Here is a tiny trained network, its code and every weight. The questions are about switching its units off for an input and a class, where a switched-off unit gives its printed mean instead of its output.

import numpy as np


def w(rows, s, z=0):
    codes = np.array(rows[::2]) - 128.0
    scale = np.full(codes.shape[1], s)
    scale[-1] = z or s
    return codes * scale


def f(y):
    return y / 2 * (1 + np.tanh(0.7978845608 * (y + 0.044715 * y**3)))


def log_softmax(a):
    a = a - a.max(-1, keepdims=True)
    return a - np.log(np.exp(a).sum(-1, keepdims=True))


def net(x, mask):
    res = np.array(x, float).reshape(1, 7) / 4 @ E
    y = f(res @ A[0][:, :-1].T + A[0][:, -1])
    res = res + np.where(mask, y, B[0][:, -1]) @ B[0][:, :-1]
    return log_softmax(res[-1] @ U[:, :-1].T + U[:, -1])


A, B = {}, {}
E = w([
[139,142,47,78,217,109,1,17,158,135,114],'x0',
[68,153,145,183,71,128,196,2,194,211,79],'x1',
[183,86,194,74,136,161,148,31,155,78,128],'x2',
[78,93,147,131,74,16,106,151,182,155,198],'x3',
[31,156,134,124,110,109,125,126,141,51,126],'x4',
[149,203,132,103,124,127,141,168,198,223,180],'x5',
[132,3,24,50,42,124,141,146,174,198,48],'x6',
],0.008)
A[0] = w([
[36,138,125,190,113,101,133,57,165,128,108,166],'neuron 1',
[139,85,80,138,99,125,133,191,118,105,146,138],'neuron 2',
[40,188,172,177,109,34,180,106,189,212,127,253],'neuron 3',
[98,117,34,153,166,135,73,209,88,111,158,169],'neuron 4',
[135,82,137,64,161,94,67,90,162,5,136,148],'neuron 5',
[78,222,180,154,92,40,186,180,175,164,184,156],'neuron 6',
[153,205,151,205,127,200,188,162,82,81,159,172],'neuron 7',
[159,148,230,153,167,203,156,121,114,84,173,166],'neuron 8',
[139,129,171,108,94,24,94,174,179,183,221,99],'neuron 9',
[87,65,165,176,25,139,216,138,208,133,124,231],'neuron 10',
[102,84,36,67,182,117,19,159,88,51,157,236],'neuron 11',
[161,172,64,111,155,156,70,99,148,192,122,125],'neuron 12',
[212,136,217,165,156,185,142,90,50,81,130,197],'neuron 13',
[167,135,1,88,161,160,102,120,138,180,135,170],'neuron 14',
[80,139,101,109,140,74,125,126,89,152,140,115],'neuron 15',
[229,9,81,74,66,175,222,72,120,171,69,185],'neuron 16',
[163,148,54,65,195,189,113,53,179,204,165,153],'neuron 17',
[148,31,177,83,83,105,118,178,203,172,102,156],'neuron 18',
[76,76,132,116,82,121,177,202,131,150,143,205],'neuron 19',
[164,97,83,91,123,161,170,128,154,176,83,129],'neuron 20',
[176,134,102,135,105,49,116,154,194,176,157,169],'neuron 21',
[101,135,178,194,181,119,128,37,115,152,100,189],'neuron 22',
[146,124,175,130,181,175,100,113,127,52,185,229],'neuron 23',
[111,101,66,133,137,129,195,187,116,130,36,163],'neuron 24',
[182,157,76,114,127,157,104,102,153,210,98,117],'neuron 25',
[181,169,221,146,189,191,125,114,68,105,143,153],'neuron 26',
[126,165,30,157,97,125,65,184,104,141,75,182],'neuron 27',
[90,139,67,180,85,80,136,54,127,171,129,184],'neuron 28',
[53,177,142,170,110,152,177,90,87,116,115,152],'neuron 29',
[121,183,137,156,138,172,181,70,109,146,133,211],'neuron 30',
[66,148,116,138,131,165,129,35,93,180,122,192],'neuron 31',
],0.0075,0.0036)
B[0] = w([
[162,112,125,233,156,100,152,98,117,107,99,204],'neuron 1',
[102,115,156,104,59,106,163,157,109,141,76,170],'neuron 2',
[153,163,109,217,177,82,132,160,117,150,177,249],'neuron 3',
[135,100,165,95,53,74,154,226,106,72,41,198],'neuron 4',
[18,149,87,87,135,45,83,20,125,41,145,211],'neuron 5',
[100,148,180,191,166,115,176,215,145,158,248,228],'neuron 6',
[114,203,206,114,170,200,186,191,117,105,98,215],'neuron 7',
[171,192,160,83,187,201,185,123,132,75,186,210],'neuron 8',
[107,100,25,113,99,104,141,181,102,127,255,201],'neuron 9',
[110,145,110,166,149,169,202,94,101,168,137,234],'neuron 10',
[92,91,155,119,45,45,81,117,113,57,49,249],'neuron 11',
[186,94,136,83,144,122,72,131,202,139,94,181],'neuron 12',
[208,170,155,61,119,200,128,96,130,72,161,226],'neuron 13',
[126,51,98,26,134,97,46,179,198,195,45,193],'neuron 14',
[129,136,100,141,96,85,143,145,108,127,108,151],'neuron 15',
[107,116,76,76,118,190,181,24,80,173,89,240],'neuron 16',
[169,111,80,70,212,138,43,119,213,163,108,207],'neuron 17',
[147,101,58,79,62,135,176,89,124,170,150,192],'neuron 18',
[61,188,117,138,75,160,176,125,67,187,131,204],'neuron 19',
[116,84,135,124,135,121,163,84,148,183,93,175],'neuron 20',
[136,104,27,96,103,130,114,161,179,168,192,184],'neuron 21',
[200,129,106,171,207,151,104,117,141,63,130,201],'neuron 22',
[119,160,118,43,137,135,140,81,122,55,169,208],'neuron 23',
[151,133,126,147,98,126,148,121,122,126,46,183],'neuron 24',
[142,90,128,108,193,129,117,149,181,189,108,177],'neuron 25',
[190,183,165,55,165,170,126,152,161,49,137,210],'neuron 26',
[154,93,150,141,104,119,113,190,145,107,61,190],'neuron 27',
[196,80,62,234,131,123,125,125,150,143,78,202],'neuron 28',
[142,141,190,187,174,152,150,112,106,108,103,188],'neuron 29',
[170,151,153,141,182,148,115,135,116,88,115,185],'neuron 30',
[185,121,128,167,162,115,142,118,171,102,70,192],'neuron 31',
],0.0066,0.012)
U = w([
[184,189,199,39,186,221,144,130,119,36,161,175],'0',
[167,74,87,60,191,105,33,122,212,223,83,114],'1',
[200,124,115,250,201,94,114,75,152,99,112,118],'2',
[46,101,105,98,126,24,59,9,122,6,134,158],'3',
[95,110,87,140,104,60,142,201,130,187,254,117],'4',
[98,80,88,105,74,190,199,25,74,230,94,145],'5',
[105,84,143,101,36,61,113,222,88,84,35,172],'6',
[21,172,228,166,166,137,171,195,104,173,147,5],'7',
],0.0069,0.0023)

Each question gives the input, the list of numbers given to net, and the class t.
The units are the neurons (one row each of A and B). Each row of codes is followed by its name. A weight is (code - 128) times the scale printed after its matrix; where a second scale follows, it is the last column's (A, B and U).
mask holds one flag per neuron, in row order. A switched-off neuron (its flag False) gives its mean, the last column of its row in B, instead of its output. The means were averaged over made-up inputs and are rounded, as every weight is.
A unit's drop is (log p(t) with every unit on - log p(t) with that unit switched off) / (log p(t) with every unit on - log p(t) with every unit switched off).
The circuit of an input: a set's keep is (log p(t) with only the set's units on - log p(t) with every unit switched off) / (log p(t) with every unit on - log p(t) with every unit switched off). Starting from the 12 units with the biggest drops (on a tie, the unit counted first), units are removed one at a time, each time the one whose removal leaves the highest keep (on an exact tie, the one counted first), for as long as the keep stays at least 0.8.
circuit, biggest first: the units of the circuit, biggest drop first
top k neurons: the k neurons with the biggest drops, biggest first
drop of u: that unit's drop, to one decimal
input [-1,8,-1,-6,2,-6,-2], class 2: circuit, biggest first -> neuron 1
input [2,-8,1,-1,8,7,-3], class 3: circuit, biggest first -> neuron 11; neuron 5
input [-1,3,-6,-7,6,5,0], class 7: circuit, biggest first -> neuron 7; neuron 6; neuron 13
input [0,-5,-5,6,-8,0,-1], class 6: top 3 neurons -> neuron 4; neuron 3; neuron 11
input [-1,-7,8,5,-6,-2,5], class 5: top 2 neurons -> neuron 16; neuron 18
input [-6,-5,-5,-8,-2,6,6], class 5: top 2 neurons -> neuron 16; neuron 11
input [5,-7,6,-4,-4,6,-1], class 1: top 2 neurons -> neuron 14; neuron 17
input [7,2,-8,4,4,7,-1], class 4: top 3 neurons -> neuron 6; neuron 9; neuron 3
input [7,-8,-2,-5,-5,-3,1], class 6: top 2 neurons -> neuron 11; neuron 4
input [3,3,8,-6,7,8,1], class 1: top 2 neurons -> neuron 17; neuron 7
input [-2,7,0,8,-3,-6,1], class 2: top 4 neurons -> neuron 3; neuron 1; neuron 28; neuron 22
input [8,-2,3,3,0,2,-3], class 3: top 2 neurons -> neuron 5; neuron 11
input [8,-7,-1,-2,0,1,-7], class 3: top 3 neurons -> neuron 11; neuron 5; neuron 6
input [1,3,-7,5,6,-3,-6], class 2: top 2 neurons -> neuron 1; neuron 28
input [6,-5,-3,-3,8,2,-6], class 3: circuit, biggest first -> neuron 11
input [5,4,-8,-3,-7,-4,-4], class 1: drop of neuron 12 -> 0.2
input [7,-5,-8,8,-6,-4,-3], class 6: drop of neuron 4 -> 0.1
input [4,-7,-6,-1,8,-5,2], class 6: drop of neuron 4 -> 0.4
